Below are the code and all the weights of a small trained network. Each question names an input and a class and asks about switching units off, where a switched-off unit gives its printed mean instead of its output.

import numpy as np


def w(rows, s, z=0):
    codes = np.array(rows[::2]) - 128.0
    scale = np.full(codes.shape[1], s)
    scale[-1] = z or s
    return codes * scale


def norm(h):
    return h / np.sqrt((h * h).mean(-1, keepdims=True) + 1e-5)


def f(y):
    return y / 2 * (1 + np.tanh(0.7978845608 * (y + 0.044715 * y**3)))


def log_softmax(a):
    a = a - a.max(-1, keepdims=True)
    return a - np.log(np.exp(a).sum(-1, keepdims=True))


def net(x, mask):
    res = np.array(x, float).reshape(1, 7) / 4 @ E
    u = 0
    for l in range(3):
        y = f(norm(res) @ A[l][:, :-1].T + A[l][:, -1])
        res = res + np.where(mask[u : u + 6], y, B[l][:, -1]) @ B[l][:, :-1]
        u += 6
    return log_softmax(norm(res)[-1] @ U[:, :-1].T + U[:, -1])


A, B = {}, {}
E = w([
[104,168,210,253,177,188,123,160,130,129,71,119],'x0',
[77,19,123,154,149,182,174,63,88,62,163,183],'x1',
[145,195,158,136,73,6,143,204,72,61,133,159],'x2',
[144,143,165,193,124,114,112,80,53,157,184,70],'x3',
[140,154,156,131,80,111,215,63,104,153,74,144],'x4',
[131,122,130,133,97,161,127,134,138,129,137,127],'x5',
[144,97,231,74,123,93,62,83,183,82,92,96],'x6',
],0.0071)
A[0] = w([
[162,130,121,71,155,110,97,106,102,95,94,131,27],'L0N0',
[129,200,156,174,121,127,74,28,22,104,255,57,37],'L0N1',
[208,128,96,110,189,190,85,62,165,234,98,171,2],'L0N2',
[193,144,66,158,170,121,169,194,109,205,109,181,161],'L0N3',
[94,101,95,161,135,110,29,175,119,125,159,109,113],'L0N4',
[81,131,155,141,117,97,54,78,187,69,107,104,126],'L0N5',
],0.0065,0.0031)
B[0] = w([
[182,60,90,173,125,177,144,56,151,154,128,181,128],'L0N0',
[57,135,75,23,7,186,14,108,181,159,50,205,252],'L0N1',
[147,132,123,116,144,196,79,54,161,14,168,3,202],'L0N2',
[96,76,110,144,60,81,163,128,195,186,93,2,219],'L0N3',
[166,245,111,10,215,117,142,195,166,192,212,211,203],'L0N4',
[101,35,178,204,136,103,226,218,135,210,111,82,208],'L0N5',
],0.0076,0.0039)
A[1] = w([
[138,61,104,116,160,109,196,195,226,106,74,172,54],'L1N0',
[209,92,97,3,58,92,142,95,87,150,213,94,35],'L1N1',
[177,177,166,98,83,148,232,37,80,179,48,97,98],'L1N2',
[196,75,253,102,97,47,87,112,182,161,135,84,84],'L1N3',
[164,203,129,169,46,61,143,162,146,11,156,163,2],'L1N4',
[71,209,153,123,92,20,142,173,133,83,163,171,64],'L1N5',
],0.0062,0.003)
B[1] = w([
[152,99,136,79,101,131,102,94,116,148,22,142,211],'L1N0',
[218,142,111,247,204,145,107,154,116,79,60,161,254],'L1N1',
[174,148,167,38,204,160,152,184,128,146,156,152,219],'L1N2',
[143,131,50,128,78,125,217,162,195,139,151,102,254],'L1N3',
[113,60,105,71,153,156,101,134,47,119,127,97,176],'L1N4',
[114,106,175,139,132,241,82,81,159,114,178,73,246],'L1N5',
],0.011,0.0038)
A[2] = w([
[73,182,28,165,175,153,145,185,77,159,132,129,10],'L2N0',
[73,44,143,189,177,122,153,106,105,83,178,250,36],'L2N1',
[79,198,123,2,158,221,83,170,146,84,11,50,205],'L2N2',
[108,91,162,103,44,63,94,235,20,45,139,86,86],'L2N3',
[62,225,221,233,143,179,103,164,147,127,42,128,2],'L2N4',
[35,6,141,144,92,144,135,74,127,125,98,225,148],'L2N5',
],0.0072,0.0024)
B[2] = w([
[129,73,173,135,145,92,254,158,163,201,55,105,142],'L2N0',
[133,188,224,136,136,76,150,124,158,42,154,144,146],'L2N1',
[109,158,141,58,107,112,136,121,75,156,157,160,248],'L2N2',
[22,102,118,173,179,198,78,19,179,123,140,6,145],'L2N3',
[194,120,28,225,180,95,74,101,93,63,85,178,157],'L2N4',
[108,214,97,96,94,45,115,169,162,138,164,127,177],'L2N5',
],0.009,0.012)
U = w([
[35,55,127,90,186,247,74,41,119,92,143,29,85],'0',
[69,135,80,71,63,129,51,91,106,185,45,224,106],'1',
[188,97,67,219,212,144,104,158,78,70,24,168,84],'2',
[98,198,159,127,118,67,175,168,151,117,212,113,208],'3',
[101,149,118,91,146,153,145,151,126,147,115,159,179],'4',
[67,40,106,185,50,110,242,141,190,186,117,94,80],'5',
[136,117,204,48,254,203,145,217,66,189,203,233,2],'6',
],0.0082,0.0045)

Each question gives the input, the list of numbers given to net, and the class t.
The units are the neurons (one row each of A and B). Each row of codes is followed by its name. A weight is (code - 128) times the scale printed after its matrix; where a second scale follows, it is the last column's (A, B and U).
mask holds one flag per neuron, layer by layer. A switched-off neuron (its flag False) gives its mean, the last column of its row in B, instead of its output. The means were averaged over made-up inputs and are rounded, as every weight is.
A unit's drop is (log p(t) with every unit on - log p(t) with that unit switched off) / (log p(t) with every unit on - log p(t) with every unit switched off).
The circuit of an input: a set's keep is (log p(t) with only the set's units on - log p(t) with every unit switched off) / (log p(t) with every unit on - log p(t) with every unit switched off). Starting from the 12 units with the biggest drops (on a tie, the unit counted first), units are removed one at a time, each time the one whose removal leaves the highest keep (on an exact tie, the one counted first), for as long as the keep stays at least 0.8.
circuit, biggest first: the units of the circuit, biggest drop first
most important unit: the unit with the biggest drop
k most important neurons: the k neurons with the biggest drops, biggest first
k most important neurons of layer l: the k neurons of layer l with the biggest drops, biggest first
input [-2,3,-6,4,-2,-7,-8], class 5: most important unit	L2N0
input [2,-2,7,0,-3,-2,-8], class 5: 3 most important neurons	L0N3, L2N0, L0N2
input [-6,1,-3,2,0,1,7], class 5: 2 most important neurons	L1N3, L0N5
input [3,2,-1,1,-6,5,3], class 6: 2 most important neurons	L0N4, L1N1
input [8,5,-1,7,6,-8,2], class 2: 2 most important neurons of layer 0	L0N4, L0N3
input [7,2,1,7,4,2,3], class 1: 2 most important neurons	L0N1, L1N1
input [2,-5,1,-5,-8,-5,5], class 6: circuit, biggest first	L2N5, L2N2
input [0,8,1,-2,8,3,-5], class 3: circuit, biggest first	L2N1, L2N5
input [1,-7,6,5,-3,-1,8], class 5: circuit, biggest first	L1N3, L0N5
input [0,4,-5,7,-7,1,3], class 1: circuit, biggest first	L0N1, L1N5
input [2,8,-6,3,-2,-4,5], class 3: circuit, biggest first	L2N5, L2N1, L1N5
input [-7,-5,3,-2,1,-4,-5], class 2: 2 most important neurons of layer 1	L1N1, L1N3
input [3,-4,6,-8,-3,1,-6], class 1: 2 most important neurons	L1N0, L2N2
input [-6,4,-2,7,-2,-2,7], class 1: circuit, biggest first	L0N1
input [7,6,-6,0,-8,2,-5], class 6: 2 most important neurons of layer 0	L0N4, L0N5
input [7,-2,6,-8,-8,-4,0], class 1: 2 most important neurons	L2N2, L1N0
input [7,5,-2,3,8,1,8], class 5: 2 most important neurons	L1N1, L1N3
input [6,-3,7,2,-1,2,-5], class 0: 2 most important neurons	L1N4, L2N3
input [2,8,-5,4,3,7,-6], class 3: 2 most important neurons	L2N5, L2N1
input [7,5,2,-5,-6,-2,6], class 2: circuit, biggest first	L2N4
input [4,-4,-1,-7,-5,1,2], class 1: 2 most important neurons of layer 2	L2N2, L2N4
input [-6,8,-7,3,3,-8,-8], class 3: 2 most important neurons of layer 1	L1N3, L1N5
input [-3,4,-1,5,8,-1,0], class 6: 2 most important neurons	L1N2, L1N0
input [8,8,0,-7,4,8,5], class 2: 2 most important neurons	L2N4, L0N1
input [-6,-2,2,-5,7,4,5], class 6: circuit, biggest first	L1N2, L0N1
input [0,-2,-6,-6,7,4,-5], class 6: 2 most important neurons	L1N2, L2N2
